How the elements are linked:
lf: τ>dl, φ>hq, η>tc
gf: τ>rp, φ>gl, η>bc
jp: τ>qm, φ>mp, η>zg
gt: τ>ft, φ>sg, η>tr
gg: τ>fd, φ>th, η>mh
zc: τ>qz, φ>dl, η>ml
jc: τ>bg, φ>jn, η>sd
zt: τ>gz, φ>bh, η>mb
hm: τ>mh, φ>hz, η>zf
gr: τ>gf, φ>nf, η>lq
ns: τ>lf, φ>cc, η>cf
fm: τ>zf, φ>zh, η>lz
gn: τ>tg, φ>qb, η>bg
gl: τ>lq, φ>gz, η>nj
gz: τ>pm, φ>zd, η>bm
hp: τ>gr, φ>mm, η>gl
jr: τ>tz, φ>fg, η>pr
tr: τ>jp, φ>nm, η>nb
tq: τ>zz, φ>pp, η>jj
rj: τ>td, φ>lz, η>jg
mt: τ>dq, φ>zr, η>nl
nl: τ>zc, φ>lf, η>mn
pp: τ>pq, φ>ft, η>tp
sl: τ>bt, φ>bg, η>hc
zf: τ>rj, φ>qq, η>cl
qh: τ>sn, φ>pr, η>bs
hz: τ>fm, φ>jj, η>qq
fc: τ>jn, φ>qh, η>bq
hq: τ>cf, φ>cz, η>lj
zh: τ>qq, φ>gp, η>dq
jf: τ>dg, φ>gm, η>dd
qb: τ>jc, φ>fc, η>pn
pn: τ>sd, φ>bq, η>hp
bg: τ>cd, φ>pn, η>hb
qf: τ>nq, φ>zf, η>td
fj: τ>pr, φ>fp, η>fd
rr: τ>hp, φ>ff, η>nf
td: τ>dn, φ>cl, η>jr
bc: τ>zq, φ>nj, η>tg
th: τ>hm, φ>zz, η>fm
jg: τ>jr, φ>lc, η>fj
bq: τ>rr, φ>bs, η>mm
bt: τ>bf, φ>cd, η>jf
ml: τ>th, φ>tq, η>hz
zz: τ>hz, φ>pq, η>zh
hl: τ>lc, φ>nl, η>qz
jd: τ>gd, φ>qf, η>bh
nm: τ>mp, φ>sl, η>bf
dd: τ>cn, φ>rp, η>sg
tc: τ>tq, φ>lj, η>pq
fd: τ>lm, φ>hm, η>qf
jn: τ>pn, φ>sn, η>rr
sn: τ>bq, φ>qs, η>ff
dg: τ>cz, φ>sm, η>cn
mn: τ>ml, φ>tc, η>zz
fg: τ>fj, φ>qz, η>gg
cd: τ>hc, φ>sd, η>gm
sc: τ>mz, φ>jr, η>qh
pq: τ>jj, φ>mq, η>gp
cf: τ>tc, φ>mf, η>pp
nq: τ>bh, φ>rj, η>dn
qq: τ>lz, φ>mt, η>hl
mz: τ>fc, φ>tz, η>sn
sm: τ>dd, φ>gf, η>jm
mq: τ>tp, φ>tr, η>qm
pr: τ>qs, φ>gg, η>lm
jj: τ>zh, φ>tp, η>mt
qs: τ>bs, φ>fd, η>jd
gp: τ>mt, φ>qm, η>hn
lg: τ>nm, φ>tg, η>bt
lq: τ>bc, φ>pm, η>gn
hc: τ>jf, φ>hb, η>sm
sg: τ>fs, φ>zq, η>nm
cn: τ>gt, φ>jm, η>fs
nj: τ>gn, φ>bm, η>jc
jm: τ>sg, φ>bc, η>lg
lc: τ>fg, φ>zc, η>fp
tp: τ>gp, φ>jp, η>zr
qz: τ>fp, φ>mn, η>th
ft: τ>mq, φ>fs, η>jp
dq: τ>hl, φ>hn, η>zc
qm: τ>zr, φ>nb, η>ns
nb: τ>zg, φ>bf, η>cc
tg: τ>sl, φ>jc, η>cd
dl: τ>mn, φ>cf, η>tq
mm: τ>nf, φ>gd, η>gz
pm: τ>nj, φ>mb, η>qb
bs: τ>ff, φ>lm, η>gd
mb: τ>bm, φ>sc, η>fc
hb: τ>gm, φ>hp, η>gf
cl: τ>jg, φ>hl, η>fg
mf: τ>lj, φ>cn, η>ft
lj: τ>pp, φ>gt, η>mq
sd: τ>hb, φ>rr, η>gr
cc: τ>hq, φ>dg, η>mf
bh: τ>zd, φ>td, η>sc
bf: τ>dj, φ>hc, η>dg
fp: τ>gg, φ>ml, η>hm
mp: τ>nb, φ>bt, η>dj
zd: τ>mb, φ>dn, η>mz
fs: τ>tr, φ>lg, η>mp
gm: τ>sm, φ>gr, η>rp
dn: τ>sc, φ>jg, η>tz
mh: τ>qf, φ>fm, η>rj
tz: τ>qh, φ>fj, η>qs
cz: τ>mf, φ>dd, η>gt
lm: τ>jd, φ>mh, η>nq
bm: τ>qb, φ>mz, η>jn
nf: τ>gl, φ>zt, η>pm
lz: τ>cl, φ>dq, η>lc
zq: τ>lg, φ>gn, η>sl
zr: τ>hn, φ>zg, η>lf
zg: τ>ns, φ>dj, η>hq
rp: τ>jm, φ>lq, η>zq
hn: τ>nl, φ>ns, η>dl
dj: τ>cc, φ>jf, η>cz
ff: τ>mm, φ>jd, η>zt
gd: τ>zt, φ>nq, η>zd

The rows follow the links: the fewer symbols apart two elements are, the more alike their rows tend to be.

Element, then a row for it; each showing differs a little:
jc -> [  66  137  169   34   46   68   90  -25   32   58  172  -35 -241  165 -207  161  -11   53  120  174 -139   31   70   54  -59  110  -76   37  292  -91 -153  -59  -82   15  -53  -67  -27  -20   40   48    5  -69   65 -100   75]
nl -> [ -74 -135 -138  -43  -37  -64 -107   18  -27  -58 -174   48  241 -153  224 -147    3  -47 -125 -192  146  -31  -66  -59   69 -124   64  -48 -284   72  156   51   83  -20   34   76   30   20  -39  -50  -26   51  -78   78  -76]
jn -> [ 102  121   30   58   12   49  153    4   -6   44  159  -90 -227  110 -261  107   20   23  146  237 -165   20   56   74 -125  163   -5   74  224    5 -140  -14  -85   33   33  -93  -37  -27   34   39  109    8  120  -11   76]
zg -> [-118  -55  163  -63   35   -5 -187  -35   55   -6  -79  132  131   -1  249   -1  -61   30 -120 -236  145   10  -15  -84  167 -172  -89  -90  -57 -127   71  -45   65  -45 -140   89   36   17  -14  -13 -206  -97 -149 -106  -54]
td -> [  78  -37 -294   46  -68  -48  138   55  -85  -34  -38 -113   26 -119 -122 -107   74  -70   41  134  -61  -33  -29   54 -140  106  150   72 -146  199   33   95  -15   38  191  -51  -26   -6  -10  -21  221  151  114  186    5]
gt -> [ -98  -11  248  -60   57   23 -170  -54   72   16  -17  130   51   70  192   54  -67   51  -81 -186  107   22    7  -67  159 -142 -127  -90   51 -178   16  -78   36  -47 -175   73   31   15    1    8 -230 -138 -137 -161  -24]
bf -> [ -70   43  301  -45   71   49 -132  -51   84   36   40  112  -41  123  111  114  -72   67  -37 -122   51   36   31  -50  139 -102 -151  -72  156 -207  -42  -95    9  -45 -189   43   18    1   17   26 -227 -156 -111 -185    0]
gg -> [  42  -83 -307   27  -69  -64   80   57  -82  -50  -97  -76  116 -159  -27 -151   64  -77   -8   46    1  -43  -55   24 -102   50  156   45 -230  203   89  100   19   35  177  -17   -7    2  -26  -41  187  157   69  198  -27]
sd -> [  63  134  182   31   52   69   76  -22   37   60  178  -31 -239  169 -193  160  -12   58  117  164 -132   32   69   44  -51   99  -83   32  293 -100 -156  -63  -77    9  -65  -61  -25  -20   42   52  -12  -77   54 -105   77]
mq -> [-113  -79  120  -66   22  -17 -187  -29   49  -14 -108  128  160  -26  265  -30  -55   14 -132 -247  158    0  -29  -84  163 -179  -65  -87 -105  -98   94  -30   75  -48 -115   96   35   24  -20  -20 -189  -79 -145  -81  -65]
qb -> [  84  131   95   48   28   61  128   -7   12   51  173  -69 -238  135 -248  134    6   37  137  214 -157   28   59   67 -101  140  -39   58  261  -38 -149  -35  -86   22   -1  -82  -34  -22   34   40   67  -29  100  -52   82]
dq -> [ -57 -138 -192  -23  -56  -70  -69   27  -46  -61 -174   22  237 -171  184 -164   23  -60 -114 -155  130  -40  -69  -41   44  -97   88  -30 -298  108  156   68   79   -9   72   57   21   18  -43  -47   17   87  -53  119  -74]
lj -> [-117  -71  130  -64   29  -13 -183  -31   50  -12  -98  123  149  -19  259  -23  -53   16 -127 -243  157    5  -27  -85  169 -170  -76  -91  -88 -107   77  -38   71  -47 -127   88   36   21  -17  -18 -193  -85 -152  -84  -56]
hq -> [-112  -64  147  -66   26  -10 -187  -32   54   -7  -87  127  144   -9  260  -15  -58   30 -121 -240  149    5  -20  -81  173 -173  -83  -92  -72 -120   74  -40   68  -51 -133   89   37   22  -19  -16 -203  -95 -151  -99  -58]
hl -> [ -32 -130 -254  -12  -65  -76  -24   37  -58  -66 -158   -9  212 -184  126 -178   37  -72  -85  -95   91  -39  -69  -22   -3  -50  125   -2 -299  149  141   84   57    5  117   38   10   17  -41  -52   81  116  -12  153  -61]
hc -> [ -23  101  303  -14   76   69  -57  -53   77   61  119   67 -147  169  -12  165  -63   82   33   -9  -26   43   57  -16   69  -21 -156  -33  258 -197 -110 -101  -34  -27 -168   -2    1   -4   27   41 -159 -148  -52 -189   37]
zf -> [  22  -98 -306   16  -73  -67   58   46  -80  -58 -118  -62  146 -174   17 -162   61  -83  -36    4   30  -42  -60   11  -76   23  154   32 -254  193  105   96   29   25  172   -2   -4    6  -31  -42  165  154   53  190  -39]
fg -> [  31  -91 -307   22  -74  -67   76   55  -79  -55 -105  -77  123 -166  -10 -155   65  -72  -17   29   10  -43  -52   18  -90   42  159   40 -240  202   93  100   22   34  176  -15   -8    4  -25  -39  179  152   67  193  -32]
zc -> [ -54 -135 -203  -21  -58  -69  -62   33  -44  -63 -168   18  232 -174  173 -169   21  -63 -108 -139  123  -37  -71  -37   32  -86  101  -23 -297  119  156   71   72   -7   82   54   19   19  -41  -51   35   85  -45  123  -74]
lc -> [   2 -109 -291    9  -71  -74   30   49  -77  -58 -138  -43  176 -183   57 -175   50  -76  -57  -33   55  -40  -65   -3  -50   -3  142   18 -280  183  123   97   43   17  150   15    5   13  -33  -46  134  139   28  180  -54]
sc -> [ 109   39 -202   64  -46   -5  186   46  -68   -5   53 -128  -98  -35 -228  -27   65  -42  108  218 -131  -16    7   77 -172  165  109   92   15  155  -47   64  -55   49  162  -89  -30  -20    8    2  223  116  154  130   42]
cl -> [  30  -93 -303   20  -78  -69   67   56  -87  -60 -109  -71  137 -171   -1 -161   62  -77  -25   19   23  -39  -54   19  -83   30  157   38 -247  198  103   98   22   29  175   -5    0    0  -32  -44  166  151   60  196  -37]
gr -> [  56  136  194   28   52   69   72  -22   44   63  174  -23 -237  174 -189  168  -20   59  114  156 -129   34   70   39  -43   95  -89   31  294 -106 -150  -69  -71    4  -70  -58  -25  -23   44   52  -21  -85   49 -117   74]
mb -> [ 119   96  -68   66   -9   26  181   23  -31   26  127 -117 -192   62 -268   59   40   -3  136  244 -163    5   38   86 -153  172   43   82  148   69 -109   16  -83   43   91  -92  -45  -19   30   28  164   56  146   48   70]
zh -> [ -58 -137 -179  -32  -51  -69  -80   26  -37  -62 -177   35  242 -163  197 -161   16  -57 -119 -166  132  -38  -71  -48   45  -94   84  -31 -295   98  155   67   76  -11   66   62   32   22  -37  -52    8   78  -56  115  -76]

Each walk starts at a row. The symbols on each line, taken left to right, move it on to the next element.
Each answer is a row, close to the row of the element it stands for.
new walk
[-102 -118  -29  -56  -13  -44 -154   -4   12  -40 -156   93  226 -106  261 -108  -19  -23 -144 -240  170  -17  -56  -79  126 -162    5  -73 -225   -9  135   16   90  -34  -34   89   39   22  -36  -37 -111   -4 -124   13  -76]
η η φ φ [-106  -28  212  -61   46   12 -182  -42   65    6  -48  129   86   41  223   35  -68   43  -98 -212  125   18   -3  -77  168 -158 -114  -91    3 -154   38  -63   57  -52 -167   84   34   17   -8   -1 -223 -118 -144 -137  -38]
τ η φ η η [-105  -28  221  -61   47   16 -179  -45   71   11  -36  131   74   45  212   41  -70   46  -94 -207  119   17   -2  -72  168 -156 -117  -92   23 -165   31  -66   46  -49 -166   76   31   16   -3    1 -224 -127 -145 -145  -33]
new walk
[ 104   29 -217   63  -43  -14  180   41  -72  -10   49 -132  -86  -44 -223  -30   70  -44  101  212 -129  -18    2   74 -171  161  110   89    0  159  -36   63  -46   47  165  -80  -36  -18    7    3  228  122  147  137   37]
φ τ φ η [  61  -52 -304   34  -71  -54  117   56  -84  -43  -60 -101   68 -140  -85 -130   70  -77   21   94  -36  -37  -37   41 -121   84  154   63 -180  206   56   99    3   37  191  -37  -14   -2  -22  -26  212  156   99  193  -12]
φ τ φ φ [ -64 -136 -169  -34  -46  -67  -88   23  -36  -60 -178   40  237 -163  207 -157   15  -49 -115 -178  136  -36  -68  -55   61 -111   82  -37 -295   90  155   58   84  -12   52   65   29   21  -41  -49   -6   70  -66  103  -80]
new walk
[ -14  106  301  -13   71   69  -46  -54   77   61  125   58 -159  177  -32  166  -59   78   42    8  -38   47   62   -7   65  -12 -151  -31  270 -195 -115 -101  -40  -24 -160   -5   -2   -8   30   43 -151 -150  -39 -193   42]
τ η η τ η [ -80   21  277  -52   65   38 -146  -53   87   32   16  121    0  106  151   93  -73   66  -53 -152   75   35   23  -56  153 -123 -143  -77  115 -193  -18  -88   22  -48 -187   59   22   11    8   12 -226 -148 -124 -182  -10]
τ φ φ τ η [ -49   67  310  -34   74   56 -100  -53   87   50   80   94  -88  156   54  142  -68   75   -4  -72   15   42   44  -30  114  -68 -152  -57  211 -207  -74 -102   -9  -37 -185   25   12    4   24   34 -201 -160  -84 -195   17]
new walk
[  11 -110 -297   10  -74  -72   36   47  -79  -59 -132  -52  165 -181   47 -173   53  -79  -49  -26   49  -44  -60   -1  -54    1  146   21 -275  190  117  100   40   21  158    6   -1   11  -36  -43  138  142   36  188  -48]
φ φ τ φ η τ [ -82 -132 -121  -43  -37  -63 -116   12  -17  -57 -177   57  238 -150  232 -149    3  -43 -133 -193  156  -28  -67  -57   82 -130   54  -50 -277   57  148   45   84  -23   23   77   35   25  -39  -47  -38   43  -85   73  -80]
φ η η η φ τ τ [ -95 -125  -45  -54  -17  -49 -149    1    3  -40 -160   89  235 -114  263 -117  -17  -26 -139 -233  165  -21  -61  -71  119 -156   20  -68 -236    4  140   22   85  -27  -25   84   36   23  -38  -38  -99    6 -115   21  -81]
new walk
[  98  122   45   55   20   50  149   -1   -6   41  162  -83 -234  114 -265  112   18   25  136  234 -166   22   57   76 -117  157  -11   71  233   -1 -141  -20  -89   31   25  -88  -34  -24   34   37   99   -5  112  -26   79]
τ τ φ φ φ φ τ [  99    2 -259   56  -57  -23  167   52  -78  -28   13 -128  -34  -77 -186  -66   73  -60   74  183  -99  -26  -10   68 -159  139  136   87  -71  187   -9   78  -33   47  180  -67  -29  -12   -2   -9  229  136  132  164   21]
φ φ φ η η τ [ -10 -121 -273    2  -70  -74    8   42  -70  -62 -144  -29  190 -179   86 -178   47  -79  -68  -64   71  -43  -66  -12  -29  -23  137    7 -292  170  132   92   52   10  142   21   11   10  -40  -50  111  130   17  172  -54]
new walk
[-109  -36  199  -64   44    8 -189  -40   67    4  -54  132   98   35  229   21  -66   36 -103 -218  130   14   -6  -75  170 -166 -106  -90  -13 -155   46  -58   52  -47 -160   84   35   18   -7   -8 -220 -115 -146 -132  -42]
φ τ τ η τ [-114  -80  100  -66   18  -23 -185  -25   41  -16 -108  121  172  -38  269  -43  -55   14 -130 -249  159    0  -32  -84  159 -175  -59  -87 -119  -93   95  -30   79  -44 -107   93   46   21  -24  -20 -182  -72 -149  -67  -62]
φ τ φ φ η η τ φ [ -41   83  309  -26   72   62  -84  -56   86   55   95   83 -114  162   27  150  -61   82   11  -46   -5   43   53  -23   94  -48 -156  -47  233 -205  -88 -104  -21  -33 -177   17    4   -4   27   34 -186 -152  -71 -195   29]
new walk
[ -31 -131 -239  -12  -58  -78  -32   39  -63  -63 -164    2  222 -181  140 -175   30  -73  -91 -114  102  -39  -68  -29    5  -61  117  -10 -305  144  145   82   64    2  109   44   12   18  -36  -45   64  113  -23  142  -65]
η τ φ τ φ [ -72 -137 -149  -37  -39  -69  -98   20  -27  -56 -174   45  244 -159  209 -156    7  -55 -125 -182  143  -37  -70  -55   64 -117   72  -41 -288   78  154   56   84  -17   43   68   28   22  -42  -51  -16   61  -74   92  -76]
τ η φ φ η [-111 -111   23  -62   -1  -35 -170  -13   28  -35 -144  109  209  -78  271  -82  -33   -8 -143 -248  170  -13  -48  -79  140 -174  -20  -83 -190  -38  124   -3   84  -38  -67   91   39   26  -31  -30 -141  -32 -130  -15  -73]
new walk
[-104 -121   -6  -59  -13  -45 -156   -7   12  -39 -153  100  224  -99  269 -101  -28  -16 -143 -242  168  -11  -52  -77  127 -168    1  -72 -214  -15  134   12   85  -38  -45   91   38   22  -37  -36 -118  -13 -122    3  -80]
η φ τ η φ φ [ -91    2  269  -55   61   31 -166  -48   77   25   -3  123   23   88  170   77  -76   60  -69 -173   87   28   15  -63  157 -136 -136  -83   85 -188    0  -78   29  -47 -184   65   26    9    7    8 -231 -142 -131 -168  -22]
φ η τ φ τ τ τ τ [-110  -49  178  -65   39    2 -181  -36   57   -2  -71  133  125   11  245    6  -62   32 -112 -227  141   11  -16  -77  171 -169  -95  -92  -43 -136   61  -54   61  -51 -145   83   34   20  -12   -9 -214 -106 -152 -113  -49]
